Below is a small trained network, with its code and all its weights. Each question gives an input and a class and asks what happens when units are switched off, that is, made to give their printed mean instead of their output.

import numpy as np


def w(rows, s, z=0):
    codes = np.array(rows[::2]) - 128.0
    scale = np.full(codes.shape[1], s)
    scale[-1] = z or s
    return codes * scale


def f(y):
    return y / 2 * (1 + np.tanh(0.7978845608 * (y + 0.044715 * y**3)))


def log_softmax(a):
    a = a - a.max(-1, keepdims=True)
    return a - np.log(np.exp(a).sum(-1, keepdims=True))


def net(x, mask):
    res = np.array(x, float).reshape(1, 5) / 4 @ E
    y = f(res @ A[0][:, :-1].T + A[0][:, -1])
    res = res + np.where(mask, y, B[0][:, -1]) @ B[0][:, :-1]
    return log_softmax(res[-1] @ U[:, :-1].T + U[:, -1])


A, B = {}, {}
E = w([
[113,178,156],'x0',
[205,74,253],'x1',
[213,172,79],'x2',
[132,111,116],'x3',
[214,159,72],'x4',
],0.0063)
A[0] = w([
[122,143,120,99],'N0',
[150,122,135,85],'N1',
[133,85,114,128],'N2',
[131,125,111,117],'N3',
[233,112,215,113],'N4',
[149,132,143,116],'N5',
[119,88,181,108],'N6',
[139,118,135,147],'N7',
[116,152,122,124],'N8',
[130,110,132,142],'N9',
[106,146,147,125],'N10',
[142,158,90,99],'N11',
[140,119,115,105],'N12',
[107,110,174,88],'N13',
[121,140,136,142],'N14',
[104,98,155,125],'N15',
[134,169,68,93],'N16',
[84,128,122,142],'N17',
[129,164,70,96],'N18',
[3,136,45,93],'N19',
[134,107,114,115],'N20',
[229,134,177,1],'N21',
[125,148,116,93],'N22',
[121,140,122,110],'N23',
[19,135,76,65],'N24',
[101,106,108,120],'N25',
[128,117,127,155],'N26',
[116,89,184,100],'N27',
[49,150,129,64],'N28',
[131,177,53,94],'N29',
[29,150,72,207],'N30',
[114,82,190,105],'N31',
[145,158,107,96],'N32',
[128,140,114,91],'N33',
[72,92,158,90],'N34',
],0.013,0.0071)
B[0] = w([
[116,140,120,121],'N0',
[125,145,118,119],'N1',
[139,171,156,132],'N2',
[117,125,129,127],'N3',
[210,125,143,220],'N4',
[131,123,123,129],'N5',
[78,124,176,158],'N6',
[132,144,142,139],'N7',
[120,123,121,132],'N8',
[131,146,143,136],'N9',
[137,122,122,132],'N10',
[66,120,120,144],'N11',
[116,144,131,122],'N12',
[97,126,143,139],'N13',
[132,121,126,135],'N14',
[111,140,152,147],'N15',
[31,122,120,164],'N16',
[145,137,102,153],'N17',
[45,150,125,161],'N18',
[231,130,187,228],'N19',
[124,144,138,124],'N20',
[83,136,4,157],'N21',
[108,123,120,121],'N22',
[119,116,118,123],'N23',
[190,137,189,188],'N24',
[146,137,122,136],'N25',
[136,138,142,142],'N26',
[75,136,175,157],'N27',
[165,105,152,148],'N28',
[2,110,115,181],'N29',
[155,120,19,254],'N30',
[63,131,187,166],'N31',
[82,94,112,132],'N32',
[108,140,123,120],'N33',
[97,143,155,153],'N34',
],0.024,0.0081)
U = w([
[242,111,148,227],'0',
[198,121,2,153],'1',
[93,117,125,6],'2',
],0.0064,0.0024)

Each question gives the input, the list of numbers given to net, and the class t.
The units are the neurons (one row each of A and B). Each row of codes is followed by its name. A weight is (code - 128) times the scale printed after its matrix; where a second scale follows, it is the last column's (A, B and U).
mask holds one flag per neuron, in row order. A switched-off neuron (its flag False) gives its mean, the last column of its row in B, instead of its output. The means were averaged over made-up inputs and are rounded, as every weight is.
A unit's drop is (log p(t) with every unit on - log p(t) with that unit switched off) / (log p(t) with every unit on - log p(t) with every unit switched off).
The circuit of an input: a set's keep is (log p(t) with only the set's units on - log p(t) with every unit switched off) / (log p(t) with every unit on - log p(t) with every unit switched off). Starting from the 12 units with the biggest drops (on a tie, the unit counted first), units are removed one at a time, each time the one whose removal leaves the highest keep (on an exact tie, the one counted first), for as long as the keep stays at least 0.8.
units of the circuit, in order: the units of the circuit, biggest drop first
unit that matters most: the unit with the biggest drop
top k neurons: the k neurons with the biggest drops, biggest first
drop of u: that unit's drop, to one decimal
input [-4,6,-1,-8,-3], class 2: units of the circuit, in order => N19
input [5,-8,-4,-8,-5], class 0: top 2 neurons => N19; N24
input [8,8,-2,-6,-1], class 2: top 2 neurons => N19; N31
input [-1,-8,3,1,4], class 2: top 2 neurons => N29; N16
input [3,4,6,-4,3], class 1: top 3 neurons => N21; N19; N24
input [-6,-2,1,8,5], class 2: top 2 neurons => N30; N4
input [8,6,2,-2,8], class 1: top 3 neurons => N21; N19; N24
input [-2,5,-5,6,-2], class 2: top 2 neurons => N19; N31
input [-5,-3,-6,-3,-3], class 0: top 2 neurons => N19; N24
input [0,5,4,-4,7], class 1: drop of N28 => 0.0
input [-5,-7,-8,-7,-8], class 0: drop of N19 => 0.1
input [6,6,8,-5,3], class 1: drop of N21 => 2.0
input [4,8,8,6,5], class 1: drop of N21 => 2.6
input [0,-8,7,-1,3], class 2: unit that matters most => N29
